Look-ups in named tables: a row name and a column name give one cell, copied from the table.

Sak =
	Kitedit	Dosoze	Risu	Sinan	Zepi	Subo	Perefer
Disegu	-0.38	-0.41	-0.02	0.58	-0.73	-0.06	-0.70
Nopivof	-0.10	0.01	-0.82	-0.49	-0.26	-0.34	-0.14
Dife	-0.15	-0.07	-0.93	-0.55	-0.26	-0.28	0.09
Nar	-0.30	-0.30	-0.35	0.22	-0.61	-0.11	-0.47
Vos	-0.33	0.01	0.10	0.22	0.04	-0.35	-0.61
Vunumuv	-0.04	-0.02	-0.78	-0.53	-0.42	-0.38	-0.26
Vik	-0.35	-0.11	-0.78	-0.33	-0.29	-0.24	-0.07
Vef	-0.29	-0.03	-0.32	0.01	-0.09	-0.26	-0.38

Nar, Dosoze => -0.30
Vik, Dosoze => -0.11
Vos, Subo => -0.35
Nar, Sinan => 0.22
Dife, Perefer => 0.09
Vef, Perefer => -0.38
Nopivof, Risu => -0.82
Vef, Risu => -0.32
Row with the largest Sinan: Disegu

Bogotef =
|  | Balof | Fega | Giv | Mubavez | Dulevuv | Ras | Lutidi | Zup | Gabu |
|---|---|---|---|---|---|---|---|---|---|
| Guge | 6.958 | 70.594 | 37.739 | 59.146 | 55.112 | 59.559 | 33.586 | 51.591 | 49.584 |
| Zas | 97.787 | 81.398 | 60.469 | 59.764 | 21.325 | 68.264 | 82.487 | 56.053 | 12.273 |
| Nutif | 81.144 | 42.862 | 42.516 | 60.852 | 53.365 | 64.998 | 73.930 | 44.177 | 59.464 |

Zup of Guge = 51.591
Lutidi of Nutif = 73.930
Zup of Nutif = 44.177
Balof of Guge = 6.958
Ras of Nutif = 64.998
Fega of Zas = 81.398

Gez:
cols = Viz, Bub, Neb, Bina, Mag, Ziz, Vur, Dakug
Figenov: [-1.2, 1.0, -5.3, 2.8, 2.9, 2.5, -0.3, 4.2]
Pekare: [-1.7, -4.2, 1.6, 6.9, 2.0, 4.0, 3.1, 5.2]
Tuf: [-4.0, -5.9, 1.6, 10.0, 3.7, 5.9, -1.7, 5.7]
Begas: [-4.6, -0.7, -6.7, 5.9, 9.8, 2.5, -4.4, 3.2]

Pekare, Bina => 6.9
Tuf, Neb => 1.6
Figenov, Bina => 2.8
Tuf, Bub => -5.9
Figenov, Neb => -5.3
Pekare, Viz => -1.7
Begas, Neb => -6.7
Begas, Mag => 9.8
Begas, Viz => -4.6
Pekare, Vur => 3.1
Pekare, Ziz => 4.0
Pekare, Neb => 1.6
Begas, Dakug => 3.2
Begas, Vur => -4.4
Figenov, Viz => -1.2
Figenov, Ziz => 2.5
Row with the largest Vur: Pekare

Rebabo =
	Vafi	Zubefe
Pap	70721	69913
Monid	60270	78444
Navi	36261	88072
Rog	30404	41146
Lof	24082	40854
Fus	55583	41473
Vud	69519	7555
Porazaz	33247	51957
Tud	21390	66681
Beb	55267	43159

Vafi of Vud: 69519
Vafi of Lof: 24082
Vafi of Fus: 55583
Vafi of Tud: 21390
Zubefe of Vud: 7555
Zubefe of Tud: 66681
Zubefe of Pap: 69913
Vafi of Rog: 30404
Zubefe of Monid: 78444
Zubefe of Navi: 88072
Vafi of Navi: 36261
Zubefe of Fus: 41473
Vafi of Pap: 70721
Vafi of Monid: 60270
Zubefe of Porazaz: 51957
Vafi of Porazaz: 33247

Dun =
|  | Natu | Kab | Laz | Lako | Gam | Ruv | Moz | Zeri | Puz |
|---|---|---|---|---|---|---|---|---|---|
| Gubozul | 31 | -3 | 43 | 9 | 49 | 43 | -21 | 45 | -21 |
| Bem | 9 | 33 | 86 | 29 | 59 | 44 | -6 | 52 | -11 |
| Rek | 30 | -12 | 30 | 2 | 47 | 49 | -44 | 48 | -19 |
| Tel | 70 | 32 | 49 | 34 | 29 | 15 | -13 | 78 | 4 |
| Sonok | 33 | 32 | 66 | 26 | 51 | 29 | 0 | 55 | -13 |
| Tefu | 28 | 20 | 72 | 17 | 49 | 14 | 6 | 64 | -6 |
| Vivafa | 64 | 39 | 55 | 39 | 19 | 16 | -30 | 76 | -1 |
| Mir | 68 | 32 | 51 | 34 | 28 | 16 | -15 | 75 | 2 |
| Mafozom | 53 | 42 | 63 | 48 | 10 | 21 | -54 | 76 | -9 |
| Gusok | 68 | 33 | 50 | 34 | 29 | 16 | -14 | 76 | 3 |

Bem, Natu: 9
Gubozul, Natu: 31
Rek, Gam: 47
Mir, Zeri: 75
Gubozul, Puz: -21
Rek, Ruv: 49
Rek, Laz: 30
Tefu, Gam: 49
Gusok, Laz: 50
Gusok, Kab: 33
Rek, Moz: -44
Rek, Puz: -19
Gubozul, Zeri: 45
Sonok, Gam: 51

